Below is a small trained network, with its code and all its weights. Each question gives an input and a class and asks what happens when units are switched off, that is, made to give their printed mean instead of their output.

import numpy as np


def w(rows, s, z=0):
    codes = np.array(rows[::2]) - 128.0
    scale = np.full(codes.shape[1], s)
    scale[-1] = z or s
    return codes * scale


def f(y):
    return y / 2 * (1 + np.tanh(0.7978845608 * (y + 0.044715 * y**3)))


def log_softmax(a):
    a = a - a.max(-1, keepdims=True)
    return a - np.log(np.exp(a).sum(-1, keepdims=True))


def net(x, mask):
    res = np.array(x, float).reshape(1, 7) / 4 @ E
    y = f(res @ A[0][:, :-1].T + A[0][:, -1])
    res = res + np.where(mask, y, B[0][:, -1]) @ B[0][:, :-1]
    return log_softmax(res[-1] @ U[:, :-1].T + U[:, -1])


A, B = {}, {}
E = w([
[13,44,108],'x0',
[41,55,84],'x1',
[110,209,137],'x2',
[253,141,71],'x3',
[214,85,136],'x4',
[2,237,34],'x5',
[209,116,40],'x6',
],0.0058)
A[0] = w([
[107,193,239,19],'neuron 1',
[24,31,168,253],'neuron 2',
[128,146,111,3],'neuron 3',
[90,27,49,71],'neuron 4',
[255,124,119,255],'neuron 5',
[176,206,110,194],'neuron 6',
[126,150,97,8],'neuron 7',
[14,103,211,236],'neuron 8',
],0.0081,0.0053)
B[0] = w([
[7,170,52,137],'neuron 1',
[108,24,148,231],'neuron 2',
[86,242,251,112],'neuron 3',
[90,82,75,155],'neuron 4',
[232,13,78,254],'neuron 5',
[2,60,68,189],'neuron 6',
[104,221,201,115],'neuron 7',
[127,35,165,225],'neuron 8',
],0.0065,0.0096)
U = w([
[72,241,132,2],'0',
[201,2,155,247],'1',
[85,80,32,64],'2',
],0.0079,0.0055)

Each question gives the input, the list of numbers given to net, and the class t.
The units are the neurons (one row each of A and B). Each row of codes is followed by its name. A weight is (code - 128) times the scale printed after its matrix; where a second scale follows, it is the last column's (A, B and U).
mask holds one flag per neuron, in row order. A switched-off neuron (its flag False) gives its mean, the last column of its row in B, instead of its output. The means were averaged over made-up inputs and are rounded, as every weight is.
A unit's drop is (log p(t) with every unit on - log p(t) with that unit switched off) / (log p(t) with every unit on - log p(t) with every unit switched off).
The circuit of an input: a set's keep is (log p(t) with only the set's units on - log p(t) with every unit switched off) / (log p(t) with every unit on - log p(t) with every unit switched off). Starting from all 8 units, units are removed one at a time, each time the one whose removal leaves the highest keep (on an exact tie, the one counted first), for as long as the keep stays at least 0.8.
circuit, biggest first: the units of the circuit, biggest drop first
unit that matters most: the unit with the biggest drop
k most important neurons: the k neurons with the biggest drops, biggest first
drop when u is switched off: that unit's drop, to one decimal
input [8,7,6,-8,0,4,0], class 1: unit that matters most	neuron 8
input [4,6,2,-6,6,6,-8], class 1: 2 most important neurons	neuron 8; neuron 2
input [-8,3,3,4,0,6,-6], class 0: circuit, biggest first	neuron 5; neuron 2
input [-6,0,7,-4,-2,-1,-8], class 0: 2 most important neurons	neuron 5; neuron 1
input [-5,-7,8,-5,0,3,-7], class 0: 3 most important neurons	neuron 5; neuron 2; neuron 1
input [8,2,-3,-7,-8,8,-2], class 1: 3 most important neurons	neuron 8; neuron 2; neuron 6
input [-5,-3,-2,-3,-3,4,-5], class 0: 3 most important neurons	neuron 5; neuron 2; neuron 1
input [8,-4,-3,2,-5,8,-5], class 1: 4 most important neurons	neuron 8; neuron 2; neuron 6; neuron 1
input [-7,-1,5,-1,-7,2,-4], class 0: drop when neuron 5 is switched off	0.4
input [-3,-2,2,1,-4,5,-1], class 0: drop when neuron 1 is switched off	0.0
input [-6,-6,0,-7,2,4,-5], class 0: drop when neuron 2 is switched off	0.1
